Below is a small trained network, with its code and all its weights. Each question gives an input and a target symbol and asks what happens when units are switched off, that is, made to give their printed mean instead of their output.

import numpy as np


def w(rows, s, z=0):
    codes = np.array(rows[::2]) - 128.0
    scale = np.full(codes.shape[1], s)
    scale[-1] = z or s
    return codes * scale


def f(y):
    return y / 2 * (1 + np.tanh(0.7978845608 * (y + 0.044715 * y**3)))


def softmax(a):
    e = np.exp(a - a.max(-1, keepdims=True))
    return e / e.sum(-1, keepdims=True)


def log_softmax(a):
    a = a - a.max(-1, keepdims=True)
    return a - np.log(np.exp(a).sum(-1, keepdims=True))


def net(x, mask):
    ids = ['ΓΛΞΨαδεζηπφ'.index(c) for c in x.split()]
    T = len(ids)
    res = E[ids] + P[:T]
    u = 0
    for l in range(2):
        q, k, v = (res @ M[l].T for M in (Q, K, V))
        z = softmax(np.where(np.tri(T) > 0, q @ k.T / 4**0.5, -1e9)) @ v
        res = res + np.where(mask[u], z, O[l][:, -1]) @ O[l][:, :-1]
        u += 1
        y = f(res @ A[l][:, :-1].T + A[l][:, -1])
        res = res + np.where(mask[u : u + 4], y, B[l][:, -1]) @ B[l][:, :-1]
        u += 4
    return log_softmax(res[-1] @ U[:, :-1].T + U[:, -1])


Q, K, V, O, A, B = {}, {}, {}, {}, {}, {}
E = w([
[83,94,118],'Γ',
[81,135,113],'Λ',
[98,157,130],'Ξ',
[82,51,116],'Ψ',
[152,87,125],'α',
[178,93,89],'δ',
[172,143,138],'ε',
[112,77,213],'ζ',
[83,105,142],'η',
[207,110,230],'π',
[18,253,140],'φ',
],0.019)
P = w([
[162,174,185],'0',
[2,12,4],'1',
[167,196,212],'2',
[21,53,15],'3',
[150,197,213],'4',
[4,63,25],'5',
[134,202,215],'6',
[17,60,16],'7',
[136,211,194],'8',
],0.0081)
Q[0] = w([
[133,111,2],'0.h0',
[118,91,171],'0.h0',
[138,188,157],'0.h0',
[108,117,136],'0.h0',
],0.0083)
K[0] = w([
[59,87,198],'0.h0',
[135,222,2],'0.h0',
[127,62,117],'0.h0',
[95,177,140],'0.h0',
],0.0047)
V[0] = w([
[116,1,228],'0.h0',
[166,177,172],'0.h0',
[144,140,31],'0.h0',
[196,210,38],'0.h0',
],0.0079)
O[0] = w([
[23,23,242,241],'0.h0',
[182,173,171,94],'0.h0',
[151,131,3,71],'0.h0',
[170,201,18,2],'0.h0',
],0.0058,0.0042)
A[0] = w([
[84,54,5,2],'0.n0',
[173,100,64,146],'0.n1',
[135,127,113,86],'0.n2',
[69,254,200,76],'0.n3',
],0.0074,0.0037)
B[0] = w([
[138,254,211,225],'0.n0',
[124,151,12,118],'0.n1',
[149,166,94,93],'0.n2',
[80,173,124,255],'0.n3',
],0.0099,0.0031)
Q[1] = w([
[147,176,212],'1.h0',
[255,171,193],'1.h0',
[182,147,154],'1.h0',
[201,110,159],'1.h0',
],0.0058)
K[1] = w([
[184,108,132],'1.h0',
[254,156,216],'1.h0',
[158,87,117],'1.h0',
[167,111,123],'1.h0',
],0.0088)
V[1] = w([
[50,143,54],'1.h0',
[103,74,177],'1.h0',
[27,130,184],'1.h0',
[202,2,79],'1.h0',
],0.0056)
O[1] = w([
[34,176,69,133],'1.h0',
[186,242,66,189],'1.h0',
[139,144,2,254],'1.h0',
[172,118,178,36],'1.h0',
],0.0051,0.0092)
A[1] = w([
[162,194,120,124],'1.n0',
[24,141,74,1],'1.n1',
[148,8,81,132],'1.n2',
[107,56,149,155],'1.n3',
],0.013,0.008)
B[1] = w([
[128,164,209,138],'1.n0',
[254,81,148,249],'1.n1',
[196,178,25,169],'1.n2',
[145,16,118,188],'1.n3',
],0.0066,0.012)
U = w([
[208,131,214,10],'Γ',
[170,177,184,128],'Λ',
[179,211,142,95],'Ξ',
[119,109,204,105],'Ψ',
[58,146,129,178],'α',
[73,208,118,186],'δ',
[79,180,100,200],'ε',
[110,59,100,80],'ζ',
[77,118,122,177],'η',
[199,89,157,142],'π',
[247,140,93,80],'φ',
],0.015,0.012)

Each question gives the input, a string of symbols that net reads in full, and the target symbol t.
The units are the heads (4 rows each of Q, K, V and O) and the neurons (one row each of A and B). Each row of codes is followed by its name. A weight is (code - 128) times the scale printed after its matrix; where a second scale follows, it is the last column's (O, A, B and U).
mask holds one flag per unit, layer by layer, with each layer's heads first. A switched-off unit (its flag False) gives its mean, the last column of its rows in O or B, instead of its output. The means were averaged over made-up inputs and are rounded, as every weight is.
A unit's drop is (log p(t) with every unit on - log p(t) with that unit switched off) / (log p(t) with every unit on - log p(t) with every unit switched off).
The circuit of an input: a set's keep is (log p(t) with only the set's units on - log p(t) with every unit switched off) / (log p(t) with every unit on - log p(t) with every unit switched off). Starting from all 10 units, units are removed one at a time, each time the one whose removal leaves the highest keep (on an exact tie, the one counted first), for as long as the keep stays at least 0.8.
circuit, biggest first: the units of the circuit, biggest drop first
unit that matters most: the unit with the biggest drop
k most important neurons: the k neurons with the biggest drops, biggest first
top k neurons in layer l: the k neurons of layer l with the biggest drops, biggest first
input Ψ Γ π ζ ζ ε, target ζ: circuit, biggest first -> (0.h0; 0.n0)
input π δ η Ξ φ π, target φ: circuit, biggest first -> (0.h0; 0.n0; 1.n2; 0.n3)
input φ δ α α Ψ, target ζ: unit that matters most -> 1.h0
input π ε φ Λ α ζ φ Γ, target φ: circuit, biggest first -> (1.n1; 1.h0; 0.n3)
input η Ξ ζ ζ ζ Ξ, target ζ: circuit, biggest first -> (0.h0; 0.n0; 1.n3)
input ε ε ε Γ Ψ ζ, target ζ: circuit, biggest first -> (1.n3; 0.n0)
input Ψ δ Ψ φ Λ Ξ, target φ: circuit, biggest first -> (1.n1; 1.h0)
input α ζ π Γ α φ ε α, target φ: circuit, biggest first -> (1.h0; 1.n1; 1.n2)
input η α Λ Λ α φ Γ η, target φ: circuit, biggest first -> (1.n1; 1.h0)
input ζ φ ζ ζ ζ Ξ φ, target Λ: top 3 neurons in layer 1 -> (1.n1; 1.n0; 1.n2)
input ζ ε Λ Λ α π ζ α φ, target Ξ: circuit, biggest first -> (1.n1; 0.n3)
input ε Γ δ α φ Λ, target φ: circuit, biggest first -> (1.n1; 0.h0)
input π Γ α δ, target ε: 4 most important neurons -> (1.n1; 0.n0; 1.n3; 0.n1)
input δ ζ ζ ζ, target ζ: 2 most important neurons -> (1.n3; 1.n1)
input η δ ζ ε ζ Λ φ π, target φ: circuit, biggest first -> (0.n0; 1.n2; 0.h0)
input ε Λ η ζ Ψ ζ Λ ε, target ζ: top 2 neurons in layer 1 -> (1.n1; 1.n3)
input Ψ φ δ ζ, target φ: 3 most important neurons -> (1.n1; 1.n2; 0.n3)
input π α Ξ, target δ: 2 most important neurons -> (1.n1; 0.n3)
input Γ Γ δ η Ψ, target ζ: unit that matters most -> 0.n0
input π η ζ, target Ψ: unit that matters most -> 1.n1
input α α ζ φ φ Ψ, target φ: 3 most important neurons -> (1.n1; 0.n3; 0.n1)
